Rows, each followed by one of two labels for a hidden trait (new trait and labels in each part)
In the rows, zero is written as 128.
[139  99  79 100 136 134 175 119  95 136 106 138 101 106 143  65 140 117
  92 157 131 149 161 136 111 148 145 134 154 114 131 125 114 154  35 132
 130 114 231 100 166  72 132 145 144 115 145 111 201  94 147 173  73 138
 150 122  71  77 146 126 115 131 190 145 119  81 150 102 193 126 136 141
  57 128]
q964
[112 104 141 100 151 119 173 135  89 151 127 110 109 118 136 119 147 116
 119 165 105 133 140 126  91 135 153 123 135 123 135 132 126 148  80 129
 156 107 246 121 144 136  92 123 132 165 147 126 194 107 123 164  88 155
 164 123 108 113 140 116 124 145 123 158 109 119 108 112 172 145 134 140
  82 109]
q490
[101 141 186 148 147 119 122 160 147 139 136 108 124 135 123 159 152 135
 139  84 133 118  97 136 131 120 105 121 113 163 124 116 133 120 189 130
 121 128  21 139 110 214 134 102 115 146 113 127  71 151  84  97 190 135
 107 137 178 181 112 132 134 117  85 123 134 179 130 150  99 125 118 143
 192 135]
q490
[186 128  40 116  91 140 122  80 114 120 129 160 147 128 136  86  88 125
 133 184 123 136 162 107 147 126 150 137 146  67 138 147 134 121  63 133
 126 128 247 115 145  19 112 159 141 110 112 132 182 106 186 160  53 103
 134 117  82  62 148 116 120 139 183 134 130  58 139  99 123 134 128  99
  41 110]
q964
[110 100 111 100 144 124 171 141  90 139 118 121 109 110 132  98 146 118
 109 157 113 139 151 136  93 145 151 127 143 125 131 128 118 156  66 127
 149 113 240 106 150 118 109 124 136 153 153 119 192  99 133 168  86 145
 162 120  97 109 142 125 123 140 148 155 109  97 115 109 184 140 140 143
  76 120]
q490
[151 113  92 136 106 131 146  94 134 143 114 143 147 132 138 112 116 117
 105 130 145 130 130 116 152 122 121 138 184 116 132 127 123 120 142 123
 126 127  60 155 137 108 135 165 139 103 107 123 112 149 135 120 124 106
 104 126 140 107 118 126 116 110 137 116 145 123 166 129 126 116 113 118
 149 122]
q490
[135 154 179 156 124 124 112 130 151 136 149 124 141 145 124 164 128 135
 150 100 130 115 101 117 150 108 106 124 121 137 127 127 144 107 206 132
 122 128  25 146 105 184 123 114 117 131 101 139  70 157 104 100 173 126
 105 136 181 173 115 126 132 117  93 120 142 163 135 147  75 125 111 127
 197 125]
q490
[136 165 119 116 132 138  64 155 122  82 154 133 110 122 111 107 105 155
 185 144 103 128 144 141 108 141 147 116  26 105 121 140 138 126  64 139
 111 137 255  72 110  89 126  83 123 141 159 141 151  82 173 158  73 100
 177 125  61 116 156 126 150 167 171 141 102  83  64 115 124 152 154 113
  18 138]
q490
[162 145 114 144 104 134 107 107 149 126 131 146 145 132 131 124 109 131
 135 116 143 126 125 119 162 118 111 135 138 116 128 129 135 109 158 131
 111 136  69 139 122 124 140 139 128 100 101 130 104 141 132 112 140 112
 102 131 142 116 123 126 126 114 145 113 141 120 156 133  92 118 116 116
 143 130]
q964
[112 114 129 103 153 117 170 142  86 157 135 112 107 116 136 117 155 119
 124 164 106 133 138 128  97 132 148 120 129 125 136 131 132 149  79 136
 155 104 239 114 145 149  91 111 126 181 142 127 196 105 120 161  96 159
 161 124 108 129 142 113 128 141 118 161 112 131 107 111 161 147 128 148
 103 105]
q490
[140 119 101 106 129 129 139 121  99 128 132 130 116 117 132 101 121 128
 131 163 110 135 155 129 110 137 154 126 113  99 133 137 126 142  54 132
 140 119 255 102 143  86 106 126 134 141 143 129 187  97 150 172  50 131
 159 119 100  98 150 119 126 151 158 145 112  90 103 107 149 142 138 126
  33 118]
q490
[138 126 110 140 111 133 132 114 144 130 110 138 137 127 132 113 125 124
 102 105 155 133 124 131 148 128 107 136 163 139 126 119 120 128 152 126
 112 132  28 143 136 127 158 147 131  95 110 116 102 147 119 111 154 119
  99 131 142 124 115 137 121 109 133 111 143 132 167 135 132 109 119 128
 166 142]
q964
[145 105  84  99 132 130 163 100  89 148 125 136 129 117 139 102 124 117
 118 185 107 136 158 117 121 132 155 131 151  97 138 139 127 141  63 132
 151 115 255 120 154  83  99 146 139 141 134 127 205 104 157 168  58 136
 156 119 117  81 147 115 119 142 161 150 118  88 121 101 161 141 132 127
  39 108]
q490
[103  95 116  96 152 121 182 145  88 160 115 112  93 107 134  95 157 118
 100 163 118 139 147 139  88 146 149 125 140 135 131 126 116 160  69 127
 151 109 228 108 157  83 110 119 140 156 154 117 192 103 117 168  84 159
 164 123  95 120 138 124 121 137 144 153 111 116 117 110 194 137 138 148
  92 121]
q490
[ 69 129 229 125 185 106 160 193 106 162 146  80  88 125 126 161 186 128
 133 110 107 121  97 141  86 125 121 108 104 175 127 116 136 145 166 136
 150  99  94 127 121 246  95  73 112 201 146 128 119 132  68 130 175 182
 153 139 172 201 123 121 133 130  51 155 113 202 100 139 132 144 124 172
 195 116]
q964
[147 131 118 147 112 131 121 104 148 130 124 142 148 136 131 132 118 124
 118 116 147 127 120 121 157 121 114 136 159 126 129 125 130 112 157 126
 119 136  49 147 127 119 140 149 129 101 106 126 103 152 126 103 150 115
 101 132 154 120 115 131 123 112 131 112 143 133 158 137 107 114 116 119
 164 130]
q964
[111 144 163 151 136 129 103 153 164 116 123 122 123 130 120 141 131 137
 134  71 150 125 106 144 141 127  97 126 111 162 119 114 123 119 179 126
 101 132   2 134 109 170 163 113 121 109 125 122  63 147  99  88 190 126
 100 137 156 167 109 144 135 114 108 106 137 166 146 150 110 113 126 135
 190 154]
q490
[164 108  45 107 106 137 163  93  96 139 112 154 122 113 144  67 114 115
 100 171 133 146 166 125 135 138 140 135 168  93 135 133 120 142  42 135
 129 118 226 106 166  54 125 159 144 116 123 116 200 102 150 175  62 126
 140 120  78  65 145 121 112 129 193 139 127  74 159  99 169 124 126 123
  61 120]
q964
[ 69 141 214 132 181 111 136 193 129 142 136  87  88 121 120 153 182 132
 130  79 124 125  98 154  97 134 104 112  94 186 120 108 129 144 169 134
 128 115  59 117 113 235 130  72 114 173 143 120  87 136  63 113 192 168
 139 141 162 201 117 134 138 124  68 139 117 197 114 146 140 130 127 168
 206 139]
q964
[170 132  89 137 111 136 128 113 141 129 121 146 130 126 134 104 118 126
 117 116 148 133 130 129 151 128 106 133 149 120 128 124 126 121 122 132
 109 133  86 129 136 115 150 142 133  98 108 120 116 132 128 120 130 118
 110 129 123 113 129 131 122 114 156 119 137 117 164 128 128 112 118 124
 138 136]
q490
[ 76 118 209 131 168 110 162 177 125 157 129  93 102 125 127 159 179 124
 115  91 130 124  95 137 102 126 109 116 131 182 124 109 127 138 174 128
 142 112  42 143 124 240 122  98 115 163 135 121  95 146  69 112 192 173
 131 136 182 186 113 132 129 116  66 139 124 198 126 145 142 128 122 163
 221 127]
q490
[ 83 137 208 137 162 116 133 176 143 140 134  99 102 130 120 159 165 131
 132  84 132 122  95 142 114 124 107 117 109 175 119 112 129 133 184 130
 126 120  28 136 108 221 135  88 114 157 132 125  67 146  76 104 198 154
 121 140 175 185 115 132 135 122  69 128 126 193 121 151 122 128 123 154
 222 134]
q490
[142 136 102 143 109 137 112 111 150 114 119 145 137 128 129 112 111 131
 122 107 149 130 128 128 152 128 111 134 137 124 125 125 123 118 148 127
 106 138  56 131 123 110 159 140 131  90 116 122 103 139 133 111 143 108
 105 131 130 116 122 137 127 115 150 108 140 120 152 133 117 111 126 121
 132 147]
q964
[116 125 199 144 141 109 160 134 126 174 146 107 138 142 134 180 156 116
 131 129 117 115  96 109 137 100 120 121 158 145 136 125 145 117 210 131
 156 106  23 169 123 226  93 121 117 170 100 136  70 163  89 107 170 160
 114 135 199 176 113 112 121 115  63 138 140 186 137 140  85 133 101 145
 219  97]
q490
[ 70 120 223 124 188 106 171 192 112 167 136  83  85 122 130 154 193 122
 120  98 119 124  91 144  90 127 113 111 118 181 124 111 131 146 171 134
 148 102  69 131 126 253 102  77 114 190 145 121 104 143  60 121 195 186
 147 138 175 194 118 126 129 122  58 153 117 202 115 140 148 136 121 175
 207 120]
q964
[139 152 154 155 119 127  96 121 153 125 143 129 147 146 125 159 120 134
 147 109 137 117 103 117 161 111 107 129 122 132 126 127 140 102 193 130
 117 134  21 150 108 157 131 125 119 115  99 136  72 153 118  92 169 121
  95 132 170 150 115 128 131 115 105 112 145 151 138 146  72 121 112 122
 189 127]
q490
[156 117  62 107 107 139 136 100 102 124 121 145 132 123 136  88 106 124
 122 173 121 141 162 121 125 138 153 133 142  89 135 139 125 137  55 130
 132 127 252 108 154  50 103 148 141 118 136 128 192  99 168 170  56 114
 148 118  81  67 148 119 122 142 186 144 121  73 129 104 153 135 134 116
  58 119]
q964
[ 55 107 229 111 184 103 184 186  95 169 139  78  90 121 128 163 193 120
 122 125 104 122 101 139  77 126 134 109 120 179 127 117 131 152 161 129
 166  97 132 137 127 248  89  83 115 208 152 126 133 134  68 139 174 189
 159 133 156 193 121 119 130 132  51 161 110 200  97 137 156 147 125 174
 190 108]
q964
[125 121 183 141 130 113 175 115 122 178 136 113 143 145 142 179 155 111
 120 131 128 116  99 104 147  97 116 126 183 140 138 127 141 116 210 130
 152 106  33 174 128 207  94 140 121 158  90 131  91 170  90 104 169 156
 102 133 200 161 111 110 115 105  67 133 146 177 157 137  94 128  95 144
 225  96]
q490
